Below are the code and all the weights of a small trained network. Each question names an input and a class and asks about switching units off, where a switched-off unit gives its printed mean instead of its output.

import numpy as np


def w(rows, s, z=0):
    codes = np.array(rows[::2]) - 128.0
    scale = np.full(codes.shape[1], s)
    scale[-1] = z or s
    return codes * scale


def f(y):
    return np.maximum(y, 0)


def log_softmax(a):
    a = a - a.max(-1, keepdims=True)
    return a - np.log(np.exp(a).sum(-1, keepdims=True))


def net(x, mask):
    res = np.array(x, float).reshape(1, 3) / 4 @ E
    y = f(res @ A[0][:, :-1].T + A[0][:, -1])
    res = res + np.where(mask, y, B[0][:, -1]) @ B[0][:, :-1]
    return log_softmax(res[-1] @ U[:, :-1].T + U[:, -1])


A, B = {}, {}
E = w([
[170,114,9,79,163],'x0',
[121,236,89,140,90],'x1',
[189,110,152,54,24],'x2',
],0.012)
A[0] = w([
[120,46,140,110,155,120],'n1',
[108,42,137,125,131,170],'n2',
[127,211,164,137,118,116],'n3',
[109,218,95,141,74,150],'n4',
[203,122,144,74,66,124],'n5',
[169,52,168,146,150,124],'n6',
[173,53,190,115,200,85],'n7',
[152,88,7,114,124,111],'n8',
[124,149,221,162,130,60],'n9',
[102,89,144,115,135,168],'n10',
[86,108,115,106,84,172],'n11',
[73,39,184,139,114,114],'n12',
[160,93,24,109,134,84],'n13',
[145,75,166,101,166,87],'n14',
[121,116,85,82,124,93],'n15',
[81,107,33,102,173,107],'n16',
[178,84,133,84,49,98],'n17',
[144,29,154,113,161,94],'n18',
[90,101,127,104,103,227],'n19',
[213,127,133,77,75,88],'n20',
[75,153,219,152,120,118],'n21',
[99,131,97,169,194,137],'n22',
[109,132,136,90,120,165],'n23',
[89,139,123,184,191,93],'n24',
[109,188,227,153,125,202],'n25',
[63,100,81,178,190,83],'n26',
[65,177,109,175,170,84],'n27',
[124,149,172,86,77,110],'n28',
[231,91,18,110,173,102],'n29',
[139,217,45,172,74,118],'n30',
[117,230,107,136,84,78],'n31',
[58,114,98,168,201,112],'n32',
[147,41,114,121,160,95],'n33',
[170,133,149,77,108,116],'n34',
[190,109,70,172,123,251],'n35',
[128,161,39,55,193,105],'n36',
[88,207,95,105,103,79],'n37',
[156,108,88,92,70,100],'n38',
[80,130,219,210,83,103],'n39',
[196,94,130,110,54,101],'n40',
],0.011,0.012)
B[0] = w([
[224,179,62,162,136,188],'n1',
[159,141,72,156,146,210],'n2',
[200,192,62,80,99,177],'n3',
[196,171,51,182,187,211],'n4',
[107,117,177,144,212,225],'n5',
[182,192,65,131,114,191],'n6',
[219,226,103,123,139,188],'n7',
[106,126,145,23,39,214],'n8',
[110,122,173,23,5,171],'n9',
[147,117,63,142,127,183],'n10',
[92,95,115,151,162,181],'n11',
[201,165,86,73,109,195],'n12',
[131,138,172,37,37,196],'n13',
[201,213,108,135,138,164],'n14',
[126,148,160,65,106,155],'n15',
[138,77,171,38,62,199],'n16',
[103,142,183,114,214,213],'n17',
[183,213,93,127,147,192],'n18',
[80,68,53,168,163,231],'n19',
[115,130,209,165,197,202],'n20',
[108,75,129,35,38,205],'n21',
[95,100,192,143,206,201],'n22',
[120,92,107,135,147,170],'n23',
[117,120,214,134,186,184],'n24',
[87,81,88,50,102,252],'n25',
[132,155,232,149,200,191],'n26',
[116,147,185,134,178,183],'n27',
[80,125,213,130,184,183],'n28',
[128,111,153,1,7,235],'n29',
[197,166,79,134,142,206],'n30',
[237,241,87,138,148,180],'n31',
[123,108,213,111,221,203],'n32',
[221,229,92,120,122,181],'n33',
[110,106,184,163,173,178],'n34',
[35,9,23,156,124,255],'n35',
[109,124,144,59,77,210],'n36',
[228,216,99,131,140,164],'n37',
[110,127,202,124,165,182],'n38',
[90,96,132,10,1,218],'n39',
[97,121,208,135,188,204],'n40',
],0.0076,0.012)
U = w([
[109,119,148,72,37,114],'0',
[189,213,64,116,151,113],'1',
[97,130,225,120,201,91],'2',
[46,48,4,142,142,253],'3',
[131,143,165,199,61,7],'4',
[137,144,177,216,53,39],'5',
[131,144,168,207,62,19],'6',
],0.02,0.011)

Each question gives the input, the list of numbers given to net, and the class t.
The units are the neurons (one row each of A and B). Each row of codes is followed by its name. A weight is (code - 128) times the scale printed after its matrix; where a second scale follows, it is the last column's (A, B and U).
mask holds one flag per neuron, in row order. A switched-off neuron (its flag False) gives its mean, the last column of its row in B, instead of its output. The means were averaged over made-up inputs and are rounded, as every weight is.
A unit's drop is (log p(t) with every unit on - log p(t) with that unit switched off) / (log p(t) with every unit on - log p(t) with every unit switched off).
The circuit of an input: a set's keep is (log p(t) with only the set's units on - log p(t) with every unit switched off) / (log p(t) with every unit on - log p(t) with every unit switched off). Starting from the 12 units with the biggest drops (on a tie, the unit counted first), units are removed one at a time, each time the one whose removal leaves the highest keep (on an exact tie, the one counted first), for as long as the keep stays at least 0.8.
units of the circuit, in order: the units of the circuit, biggest drop first
most important unit: the unit with the biggest drop
k most important neurons: the k neurons with the biggest drops, biggest first
drop of u: that unit's drop, to one decimal
input [6,7,8], class 2: units of the circuit, in order => (n20 n5)
input [7,-6,-1], class 0: units of the circuit, in order => (n29)
input [3,-3,0], class 3: 2 most important neurons => (n35 n39)
input [-2,-6,7], class 2: 2 most important neurons => (n40 n17)
input [-8,3,-8], class 0: 4 most important neurons => (n39 n21 n9 n25)
input [-6,-6,-6], class 0: 3 most important neurons => (n39 n21 n9)
input [7,-7,0], class 0: 3 most important neurons => (n29 n8 n13)
input [-5,-5,0], class 0: 4 most important neurons => (n39 n21 n4 n9)
input [-4,-4,-2], class 0: 2 most important neurons => (n39 n4)
input [8,8,5], class 0: 3 most important neurons => (n29 n8 n13)
input [-7,4,-7], class 0: 2 most important neurons => (n39 n21)
input [-3,6,-7], class 2: 2 most important neurons => (n24 n32)
input [-4,-6,-6], class 1: 2 most important neurons => (n12 n7)
input [-3,1,-1], class 3: most important unit => n29
input [-3,-4,0], class 1: drop of n35 => 0.4
input [2,6,6], class 1: drop of n32 => 0.3
input [-1,-7,1], class 1: drop of n2 => 0.0
